Below is a small trained network, with its code and all its weights. Each question gives an input and a target symbol and asks what happens when units are switched off, that is, made to give their printed mean instead of their output.

import numpy as np


def w(rows, s, z=0):
    codes = np.array(rows[::2]) - 128.0
    scale = np.full(codes.shape[1], s)
    scale[-1] = z or s
    return codes * scale


def f(y):
    return np.maximum(y, 0)


def softmax(a):
    e = np.exp(a - a.max(-1, keepdims=True))
    return e / e.sum(-1, keepdims=True)


def log_softmax(a):
    a = a - a.max(-1, keepdims=True)
    return a - np.log(np.exp(a).sum(-1, keepdims=True))


def net(x, mask):
    ids = ['ΘΩδεζημπψ'.index(c) for c in x.split()]
    T = len(ids)
    res = E[ids] + P[:T]
    u = 0
    for l in range(3):
        r = res
        for j in range(2):
            rows = slice(2 * j, 2 * j + 2)
            q, k, v = (r @ M[l][rows].T for M in (Q, K, V))
            z = softmax(np.where(np.tri(T) > 0, q @ k.T / 2**0.5, -1e9)) @ v
            o = O[l][rows]
            res = res + np.where(mask[u + j], z, o[:, -1]) @ o[:, :-1]
        u += 2
        y = f(res @ A[l][:, :-1].T + A[l][:, -1])
        res = res + np.where(mask[u : u + 4], y, B[l][:, -1]) @ B[l][:, :-1]
        u += 4
    return log_softmax(res[-1] @ U[:, :-1].T + U[:, -1])


Q, K, V, O, A, B = {}, {}, {}, {}, {}, {}
E = w([
[118,156,70],'Θ',
[120,143,94],'Ω',
[78,123,93],'δ',
[141,99,162],'ε',
[178,249,153],'ζ',
[73,215,78],'η',
[142,37,59],'μ',
[47,135,163],'π',
[222,158,85],'ψ',
],0.019)
P = w([
[126,2,101],'0',
[116,155,75],'1',
[124,162,116],'2',
[115,139,108],'3',
[100,142,90],'4',
[127,103,124],'5',
[129,93,112],'6',
[139,70,126],'7',
[150,60,114],'8',
[155,46,129],'9',
[158,28,126],'10',
[153,52,106],'11',
[158,30,143],'12',
],0.0032)
Q[0] = w([
[199,117,2],'0.h1',
[250,44,136],'0.h1',
[201,214,112],'0.h2',
[125,67,24],'0.h2',
],0.0097)
K[0] = w([
[231,89,124],'0.h1',
[244,53,71],'0.h1',
[204,198,109],'0.h2',
[235,2,52],'0.h2',
],0.0096)
V[0] = w([
[188,83,108],'0.h1',
[41,141,216],'0.h1',
[83,2,122],'0.h2',
[185,146,103],'0.h2',
],0.0071)
O[0] = w([
[161,105,1,70],'0.h1',
[39,121,116,78],'0.h1',
[117,46,127,4],'0.h2',
[170,110,175,202],'0.h2',
],0.0077,0.0022)
A[0] = w([
[155,123,160,150],'0.n1',
[38,208,156,2],'0.n2',
[166,199,254,86],'0.n3',
[126,183,198,109],'0.n4',
],0.0081,0.0021)
B[0] = w([
[70,234,44,154],'0.n1',
[247,1,139,238],'0.n2',
[71,106,92,253],'0.n3',
[102,95,87,214],'0.n4',
],0.0068,0.0053)
Q[1] = w([
[15,253,24],'1.h1',
[150,110,104],'1.h1',
[169,151,2],'1.h2',
[239,117,129],'1.h2',
],0.0065)
K[1] = w([
[159,174,10],'1.h1',
[50,48,124],'1.h1',
[235,183,93],'1.h2',
[3,75,103],'1.h2',
],0.0067)
V[1] = w([
[138,127,157],'1.h1',
[65,76,2],'1.h1',
[168,184,135],'1.h2',
[186,99,155],'1.h2',
],0.0087)
O[1] = w([
[106,77,183,99],'1.h1',
[81,77,141,252],'1.h1',
[1,197,49,165],'1.h2',
[54,50,215,127],'1.h2',
],0.0061,0.0045)
A[1] = w([
[167,92,75,2],'1.n1',
[254,136,115,105],'1.n2',
[113,73,23,129],'1.n3',
[123,215,136,204],'1.n4',
],0.011,0.00099)
B[1] = w([
[192,170,205,179],'1.n1',
[116,143,13,208],'1.n2',
[153,133,255,255],'1.n3',
[97,73,154,201],'1.n4',
],0.0084,0.007)
Q[2] = w([
[105,48,128],'2.h1',
[101,2,163],'2.h1',
[113,81,115],'2.h2',
[117,138,141],'2.h2',
],0.0095)
K[2] = w([
[36,92,132],'2.h1',
[11,152,75],'2.h1',
[109,147,121],'2.h2',
[147,130,104],'2.h2',
],0.012)
V[2] = w([
[251,130,181],'2.h1',
[166,174,223],'2.h1',
[131,75,163],'2.h2',
[254,82,15],'2.h2',
],0.0073)
O[2] = w([
[120,123,156,247],'2.h1',
[148,190,245,137],'2.h1',
[133,83,112,197],'2.h2',
[252,79,27,105],'2.h2',
],0.011,0.0015)
A[2] = w([
[193,140,117,147],'2.n1',
[154,247,126,136],'2.n2',
[81,48,85,169],'2.n3',
[161,118,32,2],'2.n4',
],0.011,0.0049)
B[2] = w([
[37,177,97,221],'2.n1',
[62,75,81,249],'2.n2',
[158,10,2,254],'2.n3',
[163,87,204,240],'2.n4',
],0.0081,0.0051)
U = w([
[139,142,148,198],'Θ',
[200,137,139,78],'Ω',
[55,26,118,108],'δ',
[253,104,11,201],'ε',
[14,130,232,82],'ζ',
[187,134,143,68],'η',
[254,84,182,147],'μ',
[189,32,145,1],'π',
[21,174,59,186],'ψ',
],0.007,0.0053)

Each question gives the input, a string of symbols that net reads in full, and the target symbol t.
The units are the heads (2 rows each of Q, K, V and O) and the neurons (one row each of A and B). Each row of codes is followed by its name. A weight is (code - 128) times the scale printed after its matrix; where a second scale follows, it is the last column's (O, A, B and U).
mask holds one flag per unit, layer by layer, with each layer's heads first. A switched-off unit (its flag False) gives its mean, the last column of its rows in O or B, instead of its output. The means were averaged over made-up inputs and are rounded, as every weight is.
A unit's drop is (log p(t) with every unit on - log p(t) with that unit switched off) / (log p(t) with every unit on - log p(t) with every unit switched off).
The circuit of an input: a set's keep is (log p(t) with only the set's units on - log p(t) with every unit switched off) / (log p(t) with every unit on - log p(t) with every unit switched off). Starting from the 12 units with the biggest drops (on a tie, the unit counted first), units are removed one at a time, each time the one whose removal leaves the highest keep (on an exact tie, the one counted first), for as long as the keep stays at least 0.8.
units of the circuit, in order: the units of the circuit, biggest drop first
unit that matters most: the unit with the biggest drop
top k neurons: the k neurons with the biggest drops, biggest first
k most important neurons of layer l: the k neurons of layer l with the biggest drops, biggest first
which heads matter: for each layer, one digit per head in row order, 1 if its drop is at least 0.15 and else 0, layers parted by /
input ζ ζ ε, target ψ: which heads matter => 01 / 01 / 01
input δ ζ ε Θ ε δ η π δ ψ ζ, target ε: units of the circuit, in order => [1.n2 2.h1 0.h1 1.h2]
input Θ π ψ η η δ δ δ δ μ ε, target ε: top 3 neurons => [1.n3 0.n3 0.n4]
input Ω Θ ε ψ η, target ε: units of the circuit, in order => [2.h2 0.h1]
input η ζ δ μ ψ ζ, target ζ: units of the circuit, in order => [2.h1 1.n1 0.h1]
input δ δ η δ δ Θ Ω, target ζ: top 3 neurons => [1.n2 0.n2 2.n3]
input δ ζ ζ ζ, target ψ: top neuron => [0.n3]
input δ Θ ψ ζ δ Θ δ Θ ε π Θ μ ψ, target ψ: which heads matter => 00 / 00 / 10
input ζ ζ ε ψ ζ Θ Θ δ ζ δ ζ Ω, target ψ: units of the circuit, in order => [1.h2 0.n2]
input δ Θ δ Θ, target ζ: units of the circuit, in order => [1.n2 1.n3 2.h2]
input ζ ζ Ω, target ψ: units of the circuit, in order => [1.h2 0.h2]
input η π ψ ψ μ ψ, target ψ: which heads matter => 01 / 01 / 10
input Ω δ μ ψ δ ε ε, target ε: units of the circuit, in order => [0.h1 2.h2]
input δ ζ δ ζ π ψ Ω π π δ ψ ζ η, target ε: which heads matter => 10 / 00 / 11
input Ω ψ π, target ε: which heads matter => 00 / 00 / 01
input ψ ψ ε δ Θ ψ Θ δ δ ε ψ δ, target ε: units of the circuit, in order => [2.h2 0.h1]
input ζ ψ ζ, target ε: units of the circuit, in order => [1.n2 2.h2]
input μ ε ζ δ ψ ζ ζ, target ζ: unit that matters most => 2.h1
input δ δ ψ δ δ δ δ Θ δ δ, target ζ: units of the circuit, in order => [1.n3 2.h2]
input ζ ψ Θ, target ε: which heads matter => 11 / 10 / 11
input ψ ψ Ω, target ε: units of the circuit, in order => [2.h2]
input δ δ Θ, target ζ: top 3 neurons => [1.n2 1.n3 0.n2]
input ζ δ δ ψ ψ ζ π, target ε: 2 most important neurons of layer 1 => [1.n3 1.n1]
input ζ δ δ ζ δ δ δ ε Ω δ Ω μ, target μ: units of the circuit, in order => [1.n3 1.n1]
input δ δ δ, target ζ: which heads matter => 01 / 10 / 11
input μ ψ μ η ψ Ω, target ε: top 2 neurons => [0.n3 0.n4]
